Below are the code and all the weights of a small trained network. Each question names an input and a target symbol and asks about switching units off, where a switched-off unit gives its printed mean instead of its output.

import numpy as np


def w(rows, s, z=0):
    codes = np.array(rows[::2]) - 128.0
    scale = np.full(codes.shape[1], s)
    scale[-1] = z or s
    return codes * scale


def norm(h):
    return h / np.sqrt((h * h).mean(-1, keepdims=True) + 1e-5)


def f(y):
    return np.maximum(y, 0)


def softmax(a):
    e = np.exp(a - a.max(-1, keepdims=True))
    return e / e.sum(-1, keepdims=True)


def log_softmax(a):
    a = a - a.max(-1, keepdims=True)
    return a - np.log(np.exp(a).sum(-1, keepdims=True))


def net(x, mask):
    ids = ['ΦΨΩδλμξτ'.index(c) for c in x.split()]
    T = len(ids)
    res = E[ids] + P[:T]
    r = norm(res)
    for j in range(3):
        rows = slice(4 * j, 4 * j + 4)
        q, k, v = (r @ M[0][rows].T for M in (Q, K, V))
        z = softmax(np.where(np.tri(T) > 0, q @ k.T / 4**0.5, -1e9)) @ v
        o = O[0][rows]
        res = res + np.where(mask[j], z, o[:, -1]) @ o[:, :-1]
    y = f(norm(res) @ A[0][:, :-1].T + A[0][:, -1])
    res = res + np.where(mask[3:15], y, B[0][:, -1]) @ B[0][:, :-1]
    return log_softmax(norm(res)[-1] @ U[:, :-1].T + U[:, -1])


Q, K, V, O, A, B = {}, {}, {}, {}, {}, {}
E = w([
[105,160,48,69],'Φ',
[175,187,80,18],'Ψ',
[211,184,30,50],'Ω',
[43,208,56,42],'δ',
[255,138,74,202],'λ',
[24,155,177,71],'μ',
[14,205,122,33],'ξ',
[88,180,36,83],'τ',
],0.0061)
P = w([
[120,92,141,177],'0',
[249,53,126,110],'1',
[140,128,138,81],'2',
[151,52,35,99],'3',
[153,147,146,97],'4',
[168,63,39,68],'5',
[167,171,164,120],'6',
[132,74,62,55],'7',
],0.014)
Q[0] = w([
[144,128,78,147],'head 1',
[109,204,180,162],'head 1',
[80,76,2,96],'head 1',
[151,212,125,129],'head 1',
[72,88,90,252],'head 2',
[80,151,105,74],'head 2',
[181,127,70,61],'head 2',
[72,39,14,104],'head 2',
[92,47,131,131],'head 3',
[132,125,170,74],'head 3',
[93,183,167,57],'head 3',
[91,64,90,76],'head 3',
],0.014)
K[0] = w([
[100,152,128,108],'head 1',
[113,33,89,91],'head 1',
[178,184,152,101],'head 1',
[178,119,82,111],'head 1',
[147,116,129,65],'head 2',
[147,122,168,134],'head 2',
[112,255,129,183],'head 2',
[179,220,135,80],'head 2',
[125,115,96,93],'head 3',
[82,136,160,94],'head 3',
[118,92,124,194],'head 3',
[142,123,110,96],'head 3',
],0.016)
V[0] = w([
[82,148,149,53],'head 1',
[117,151,101,105],'head 1',
[205,126,83,136],'head 1',
[126,186,74,97],'head 1',
[30,117,184,148],'head 2',
[45,250,100,99],'head 2',
[96,165,45,170],'head 2',
[129,114,232,130],'head 2',
[126,142,57,42],'head 3',
[123,81,77,202],'head 3',
[97,220,111,75],'head 3',
[87,53,48,141],'head 3',
],0.012)
O[0] = w([
[195,45,82,84,176],'head 1',
[130,66,126,148,173],'head 1',
[74,110,133,157,206],'head 1',
[133,58,168,158,212],'head 1',
[115,40,84,136,141],'head 2',
[31,119,155,193,194],'head 2',
[15,160,55,183,176],'head 2',
[218,2,150,102,78],'head 2',
[197,172,156,134,229],'head 3',
[214,53,129,80,177],'head 3',
[76,195,74,115,91],'head 3',
[158,164,91,15,255],'head 3',
],0.0089,0.0057)
A[0] = w([
[133,219,137,125,27],'neuron 1',
[108,93,126,152,136],'neuron 2',
[142,135,199,160,115],'neuron 3',
[107,76,97,97,79],'neuron 4',
[86,105,170,157,24],'neuron 5',
[156,113,94,62,216],'neuron 6',
[77,26,126,140,67],'neuron 7',
[155,154,109,137,58],'neuron 8',
[59,111,132,187,236],'neuron 9',
[43,148,136,127,177],'neuron 10',
[89,6,56,154,34],'neuron 11',
[131,176,186,221,251],'neuron 12',
],0.015,0.0029)
B[0] = w([
[119,137,211,95,189],'neuron 1',
[124,197,146,156,157],'neuron 2',
[158,131,147,133,134],'neuron 3',
[169,158,137,123,200],'neuron 4',
[72,185,126,124,133],'neuron 5',
[98,95,93,102,239],'neuron 6',
[100,134,166,169,208],'neuron 7',
[2,164,151,135,145],'neuron 8',
[199,157,114,194,179],'neuron 9',
[131,97,65,166,190],'neuron 10',
[97,151,218,147,255],'neuron 11',
[174,115,85,65,154],'neuron 12',
],0.0097,0.0099)
U = w([
[83,153,3,121,104],'Φ',
[179,146,43,94,211],'Ψ',
[146,217,172,100,90],'Ω',
[86,169,192,219,113],'δ',
[154,249,144,105,6],'λ',
[254,73,75,130,250],'μ',
[132,49,198,155,150],'ξ',
[94,168,40,223,174],'τ',
],0.0086,0.0014)

Each question gives the input, a string of symbols that net reads in full, and the target symbol t.
The units are the heads (4 rows each of Q, K, V and O) and the neurons (one row each of A and B). Each row of codes is followed by its name. A weight is (code - 128) times the scale printed after its matrix; where a second scale follows, it is the last column's (O, A, B and U).
mask holds one flag per unit, heads first, then neurons. A switched-off unit (its flag False) gives its mean, the last column of its rows in O or B, instead of its output. The means were averaged over made-up inputs and are rounded, as every weight is.
A unit's drop is (log p(t) with every unit on - log p(t) with that unit switched off) / (log p(t) with every unit on - log p(t) with every unit switched off).
The circuit of an input: a set's keep is (log p(t) with only the set's units on - log p(t) with every unit switched off) / (log p(t) with every unit on - log p(t) with every unit switched off). Starting from the 12 units with the biggest drops (on a tie, the unit counted first), units are removed one at a time, each time the one whose removal leaves the highest keep (on an exact tie, the one counted first), for as long as the keep stays at least 0.8.
circuit, biggest first: the units of the circuit, biggest drop first
which heads matter: for each layer, one digit per head in row order, 1 if its drop is at least 0.15 and else 0, layers parted by /
drop when u is switched off: that unit's drop, to one decimal
input λ Ψ Ω Φ λ Φ, target λ: circuit, biggest first -> [head 2]
input Φ Ψ Φ μ μ ξ ξ δ, target ξ: which heads matter -> 110
input λ Ψ τ, target μ: circuit, biggest first -> [head 2; head 3]
input Φ ξ μ δ μ, target Ψ: which heads matter -> 001
input μ λ Φ Ω Ψ τ Ω Ω, target Ω: which heads matter -> 011
input μ λ τ μ τ Φ, target τ: circuit, biggest first -> [head 2; neuron 10]
input τ λ λ δ λ δ ξ, target Φ: circuit, biggest first -> [head 2; head 3]
input Φ μ Φ Φ δ, target Ψ: which heads matter -> 001
input δ μ τ Ω δ Ω τ μ, target τ: circuit, biggest first -> [head 2; neuron 10; neuron 9]
input Ψ λ μ μ Φ Φ λ μ, target λ: which heads matter -> 111
input μ λ λ δ μ μ, target μ: which heads matter -> 010
input μ ξ Φ μ Ψ ξ λ, target ξ: which heads matter -> 011
input λ Ω Ω, target μ: which heads matter -> 011
input ξ Ψ λ λ Φ, target δ: which heads matter -> 010
input Ψ δ Ψ τ ξ Ω, target ξ: which heads matter -> 110
input δ Ψ Φ, target τ: circuit, biggest first -> [head 2]
input Ω δ Φ Ω τ δ, target τ: which heads matter -> 111
input λ δ τ ξ μ ξ Φ, target μ: which heads matter -> 011
input τ Ψ τ Ω Ω Ω, target Ω: which heads matter -> 011
input Ω Ω Φ δ μ ξ, target μ: circuit, biggest first -> [head 1]
input τ ξ τ, target Φ: circuit, biggest first -> [head 2; head 3]
input μ Φ μ Φ λ, target ξ: circuit, biggest first -> [head 2; head 3; neuron 11]
input Ω Ω λ Ω δ ξ τ Ω, target τ: drop when head 1 is switched off -> 0.1
input δ Ω μ Ω μ Φ Ω, target τ: drop when head 2 is switched off -> 0.8
input μ τ Ω μ Φ λ μ Ψ, target μ: drop when neuron 5 is switched off -> 0.0
